Below are the code and all the weights of a small trained network. Each question names an input and a target symbol and asks about switching units off, where a switched-off unit gives its printed mean instead of its output.

import numpy as np


def w(rows, s, z=0):
    codes = np.array(rows[::2]) - 128.0
    scale = np.full(codes.shape[1], s)
    scale[-1] = z or s
    return codes * scale


def f(y):
    return y / 2 * (1 + np.tanh(0.7978845608 * (y + 0.044715 * y**3)))


def softmax(a):
    e = np.exp(a - a.max(-1, keepdims=True))
    return e / e.sum(-1, keepdims=True)


def log_softmax(a):
    a = a - a.max(-1, keepdims=True)
    return a - np.log(np.exp(a).sum(-1, keepdims=True))


def net(x, mask):
    ids = ['αγεζηθ'.index(c) for c in x.split()]
    T = len(ids)
    res = E[ids] + P[:T]
    r = res
    for j in range(2):
        rows = slice(2 * j, 2 * j + 2)
        q, k, v = (r @ M[0][rows].T for M in (Q, K, V))
        z = softmax(np.where(np.tri(T) > 0, q @ k.T / 2**0.5, -1e9)) @ v
        o = O[0][rows]
        res = res + np.where(mask[j], z, o[:, -1]) @ o[:, :-1]
    y = f(res @ A[0][:, :-1].T + A[0][:, -1])
    res = res + np.where(mask[2:6], y, B[0][:, -1]) @ B[0][:, :-1]
    return log_softmax(res[-1] @ U[:, :-1].T + U[:, -1])


Q, K, V, O, A, B = {}, {}, {}, {}, {}, {}
E = w([
[110,57,158,149,86,129,44,84],'α',
[179,182,160,97,129,174,75,102],'γ',
[79,88,160,40,127,174,165,71],'ε',
[149,136,98,92,3,32,169,129],'ζ',
[89,172,135,164,49,152,185,143],'η',
[67,95,151,139,157,138,189,41],'θ',
],0.023)
P = w([
[144,147,96,118,70,247,95,185],'0',
[145,93,146,165,108,188,120,193],'1',
[91,103,115,151,98,129,56,152],'2',
[106,97,117,161,141,135,76,105],'3',
[149,137,132,138,139,135,112,96],'4',
[118,149,129,131,117,82,124,135],'5',
[99,172,152,123,136,96,118,122],'6',
[142,211,142,133,120,99,125,99],'7',
[146,194,163,132,138,94,133,111],'8',
[125,168,160,102,195,132,113,134],'9',
],0.011)
Q[0] = w([
[191,149,254,145,63,55,49,105],'H0',
[120,130,192,209,165,96,135,132],'H0',
[54,222,80,171,164,57,138,102],'H1',
[127,27,165,120,128,71,180,110],'H1',
],0.0064)
K[0] = w([
[70,254,184,151,130,41,201,26],'H0',
[218,128,145,117,164,81,70,175],'H0',
[135,114,219,229,111,159,143,141],'H1',
[64,90,230,108,191,106,99,56],'H1',
],0.007)
V[0] = w([
[130,38,175,110,178,156,122,50],'H0',
[69,222,108,254,167,137,125,155],'H0',
[158,37,111,121,99,104,61,58],'H1',
[125,107,119,113,122,106,189,139],'H1',
],0.0083)
O[0] = w([
[111,131,182,176,82,106,172,118,179],'H0',
[131,2,145,98,73,140,91,55,47],'H0',
[142,128,69,138,121,166,134,157,254],'H1',
[122,95,67,179,134,126,82,103,91],'H1',
],0.012,0.0068)
A[0] = w([
[205,162,91,42,130,22,166,171,230],'N0',
[48,145,202,197,211,64,35,140,162],'N1',
[58,90,99,132,137,2,218,101,254],'N2',
[181,236,238,81,218,100,135,89,93],'N3',
],0.005,0.0019)
B[0] = w([
[154,157,114,136,142,92,77,70,213],'N0',
[169,124,150,254,174,117,40,135,176],'N1',
[158,184,121,113,160,73,168,37,236],'N2',
[82,194,207,82,120,96,56,82,252],'N3',
],0.0085,0.0029)
U = w([
[71,111,108,75,18,254,191,204,197],'α',
[64,106,175,154,88,133,149,17,251],'γ',
[106,126,196,68,96,146,116,134,244],'ε',
[193,155,71,124,174,114,82,135,83],'ζ',
[146,65,100,39,125,115,57,54,21],'η',
[167,122,208,165,151,98,79,163,85],'θ',
],0.007,0.0022)

Each question gives the input, a string of symbols that net reads in full, and the target symbol t.
The units are the heads (2 rows each of Q, K, V and O) and the neurons (one row each of A and B). Each row of codes is followed by its name. A weight is (code - 128) times the scale printed after its matrix; where a second scale follows, it is the last column's (O, A, B and U).
mask holds one flag per unit, heads first, then neurons. A switched-off unit (its flag False) gives its mean, the last column of its rows in O or B, instead of its output. The means were averaged over made-up inputs and are rounded, as every weight is.
A unit's drop is (log p(t) with every unit on - log p(t) with that unit switched off) / (log p(t) with every unit on - log p(t) with every unit switched off).
The circuit of an input: a set's keep is (log p(t) with only the set's units on - log p(t) with every unit switched off) / (log p(t) with every unit on - log p(t) with every unit switched off). Starting from all 6 units, units are removed one at a time, each time the one whose removal leaves the highest keep (on an exact tie, the one counted first), for as long as the keep stays at least 0.8.
units of the circuit, in order: the units of the circuit, biggest drop first
k most important neurons: the k neurons with the biggest drops, biggest first
heads that matter: for each layer, one digit per head in row order, 1 if its drop is at least 0.15 and else 0, layers parted by /
drop when u is switched off: that unit's drop, to one decimal
input ε θ α η ζ α η γ γ, target η: heads that matter : 10
input ζ ζ γ, target ζ: units of the circuit, in order : [H0]
input α ε ζ, target ζ: units of the circuit, in order : [H0; N0]
input θ ζ ζ, target γ: units of the circuit, in order : [N2; H1]
input γ γ α ε ζ α, target ζ: heads that matter : 10
input ε ε α, target θ: units of the circuit, in order : [H0; N1]
input α η α ε, target α: heads that matter : 01
input ζ α α θ ζ, target γ: 2 most important neurons : [N2; N0]
input α ζ α ε, target α: units of the circuit, in order : [H1; N0; N3]
input ε ε ε γ, target θ: heads that matter : 10
input ε γ α, target θ: units of the circuit, in order : [N1; H0]
input α θ γ α γ, target ε: heads that matter : 01
input ζ γ ε α η ζ, target η: heads that matter : 10
input γ ε ε η γ α ε η, target γ: heads that matter : 01
input ε ε η θ η, target γ: most important neuron : [N2]
input θ ζ ε ε ζ ε γ ζ, target ζ: drop when H0 is switched off : 0.5
input θ α η α θ ζ ζ α α, target ζ: drop when H1 is switched off : 0.2
input ε α θ γ, target γ: drop when H0 is switched off : 0.9
input ε α θ ζ η ε θ α γ, target γ: drop when N0 is switched off : 0.0
